Questions about the grid below.
1) Find the top-right entry.
2) Find the smallest entry in the first column.
3) Find the fourth entry, reading row by row.
4) Find the last entry, reading row by row.
5) Find the entry directly below 357.
6) Find the entry directly below -512.
7) Find the smallest entry.
8) Find the entry just left of -254.
array([[ -68,  379, -291, -381, -539, -512,   36, -664,  178,  385],
       [-122,  469,  163, -254, -302, -552,  119,   -2,   73,  245],
       [ -76,  151, -329, -309, -427, -344,  -50, -600,   78,  213],
       [-257,  -67,   80, -197, -122, -401, -181,  184, -174,  -54],
       [ -49,  328,  117, -133, -177, -291,  125,    1,   36,   72],
       [-246, -248, -289, -298, -296, -365, -317, -312, -145,   11],
       [-307,   45,   47, -321, -275, -623, -193,   76, -118,  114],
       [ -43,  506,   97, -213, -301, -434,  183, -132,  128,  240],
       [ -87,  486,  149, -234, -300, -514,  149,  -38,  101,  244],
       [ -42,  508,   95, -212, -303, -428,  188, -136,  124,  239],
       [  15,  357, -190, -235, -378, -289,  122, -506,  153,  227],
       [-199, -207, -339, -285, -311, -302, -267, -411, -109,   27]])
1) 385
2) -307
3) -381
4) 27
5) -207
6) -552
7) -664
8) 163

data = [220, 165, 146, 155, 93, 33, 206, 140, 167, 179]
The entry just right of 206 -> 140
The maximum is 220
Read off the entry just right of 155.
93

[[19 68 69 21 69 20 20 20 20 21 22 70 71 21]
 [86 34 33 85 32 88 84 86 86 86 86 31 34 87]
 [15 69 66 15 70 16 15 15 15 17 15 69 65 15]
 [20 64 63 22 61 22 22 20 20 21 22 59 65 20]
 [84 36 35 84 37 87 84 84 85 82 84 38 37 84]]
The top-right entry is 21
The 5th-last entry, reading row by row -> 82
Report the last entry, reading row by row.
84
The entry in the bottom-left corner: 84
Report the first entry on the main diagonal.
19
Report the entry directly above the largest entry.
20
The 4th entry from the end, reading row by row -> 84
The first entry of the largest entry's row is 86
The 3rd entry on the diagonal from the top-right corner is 69
Report the entry just left of 71.
70
The entry just right of 31 is 34
Report the entry just right of 66.
15
The entry just right of 17 is 15
The 4th entry, reading row by row -> 21
The maximum is 88
The entry directly above 17 -> 86
Report the largest entry in the first row.
71
The entry just right of the largest entry: 84
Report the last entry of the largest entry's row.
87
Report the smallest entry in the first column.
15
Report the fifth entry, reading row by row.
69

array([[ 0.009, -0.102, -0.057, -0.065, -0.166,  0.000, -0.046, -0.034,
        -0.095, -0.019,  0.024,  0.005, -0.055,  0.029, -0.086, -0.037],
       [-0.009, -0.137, -0.048, -0.067, -0.070,  0.034, -0.073,  0.016,
        -0.046,  0.041,  0.061, -0.026,  0.053,  0.015, -0.090, -0.006],
       [-0.083, -0.100, -0.089, -0.067, -0.067, -0.120, -0.108, -0.071,
        -0.066, -0.016, -0.045,  0.011,  0.000,  0.032, -0.091, -0.174],
       [-0.051,  0.046, -0.080, -0.117, -0.011, -0.009, -0.034, -0.030,
        -0.080,  0.040, -0.037, -0.119, -0.032,  0.047, -0.108,  0.018],
       [-0.031, -0.061, -0.045,  0.003, -0.075,  0.029, -0.079, -0.040,
        -0.124, -0.117, -0.035, -0.020, -0.031,  0.077,  0.077,  0.017],
       [ 0.033, -0.083, -0.082, -0.062, -0.107, -0.027, -0.072,  0.017,
        -0.074,  0.051, -0.016, -0.016, -0.059, -0.076, -0.061,  0.088],
       [ 0.096, -0.079, -0.055, -0.042, -0.100,  0.073, -0.075, -0.107,
        -0.098,  0.020, -0.020, -0.008, -0.036,  0.008, -0.005,  0.006],
       [ 0.002, -0.052, -0.049, -0.070,  0.018, -0.005,  0.020, -0.051,
        -0.038,  0.015, -0.045, -0.053, -0.071,  0.048, -0.093, -0.003],
       [-0.014, -0.065, -0.036, -0.051, -0.079, -0.025,  0.113, -0.113,
        -0.094,  0.004, -0.058,  0.009, -0.117,  0.061, -0.072, -0.037],
       [-0.031, -0.074, -0.050, -0.069, -0.073,  0.018, -0.072, -0.013,
        -0.036,  0.025,  0.184, -0.025, -0.059,  0.041, -0.082, -0.021],
       [ 0.000, -0.027, -0.052, -0.088,  0.012, -0.012, -0.053, -0.028,
         0.008, -0.009, -0.033, -0.063, -0.048,  0.028, -0.115, -0.007],
       [-0.005, -0.147,  0.065, -0.079, -0.001, -0.032, -0.090,  0.003,
        -0.046, -0.055, -0.058, -0.038, -0.094, -0.044, -0.121, -0.008],
       [-0.094, -0.056, -0.046,  0.103, -0.027, -0.117, -0.018, -0.035,
        -0.064,  0.006,  0.051, -0.019, -0.068, -0.072, -0.088,  0.014],
       [-0.072, -0.074, -0.047, -0.055, -0.095, -0.025,  0.033, -0.032,
        -0.126, -0.026, -0.071, -0.037, -0.079,  0.059, -0.020,  0.013],
       [-0.053, -0.040, -0.050, -0.048, -0.058, -0.093, -0.155, -0.049,
        -0.049,  0.000, -0.057,  0.106, -0.018,  0.060, -0.095, -0.076]])
The largest entry -> 0.184
What is the entry just right of 0.024? 0.005
The entry just left of the smallest entry: -0.091

a = [9182 4946 6371 4813 2565 2486 4801 3707 7392 2312 3381 6826]
The third entry from the right is 2312
The entry just right of 4813: 2565
Find the 1st entry from the right.
6826
The second entry is 4946

M = (80, 29, 77, 70, 1, 39)
The entry just right of 80 is 29
What is the entry just left of 39? 1

Questions about the matrix below. Indices start at 0.
1) Give the bottom-left entry.
2) Give the entry at row 1, column 2.
3) Give the entry at row 0, column 2.
4) Give the bottom-right entry.
5) Give the top-left entry.
6) Give the entry directly below 54.
7) Give the entry just right of -34.
[[55,-27,57,55,57,57,54,55,-27,-28,57,-27,-27],
[-35,17,-36,-35,-36,-36,-34,-35,16,17,-36,17,17]]
1) -35
2) -36
3) 57
4) 17
5) 55
6) -34
7) -35

Questions about the array below. Rows and columns are numbered from 0.
1) Read off the entry just left of 188.15.
2) Read off the entry in row 0 and column 0.
3) Read off the entry just left of 240.23.
4) Read off the entry at row 0, column 2.
5) Read off the entry just right of the largest entry.
6) Read off the entry at row 1, column 0.
7) Read off the bottom entry of the column that holds the largest entry.
8) Read off the top-right entry.
 -51.22   146.87  -295.01    88.34  -206.93   -31.43
 124.09    23.27   240.31    50.74   193.23   113.14
 -38.43   166.77  -291.17   106.24  -199.91   -17.95
 -53.64   146.64  -298.12    87.27  -208.86   -33.43
 -39.66   166.71  -291.92   105.61  -199.96   -18.87
 -39.76   165.55  -291.56   104.59  -200.28   -19.16
 -59.09   137.20  -298.64    79.09  -211.11   -39.27
 -45.75   153.61  -292.48    94.67  -204.04   -25.97
 121.94    20.82   236.14    47.48   188.15   110.69
 123.02    17.60   240.23    48.12   191.21   111.18
 -40.03   165.26  -292.07   104.58  -200.71   -19.46
 123.70    21.55   241.33    50.40   194.08   112.62
 125.10    23.09   240.27    51.05   192.36   113.78
 -41.35   164.28  -292.07   103.39  -200.34   -20.57
 124.53    22.41   241.49    51.23   194.16   113.39
 126.76    30.39   245.38    59.96   203.04   117.17
1) 47.48
2) -51.22
3) 17.60
4) -295.01
5) 59.96
6) 124.09
7) 245.38
8) -31.43
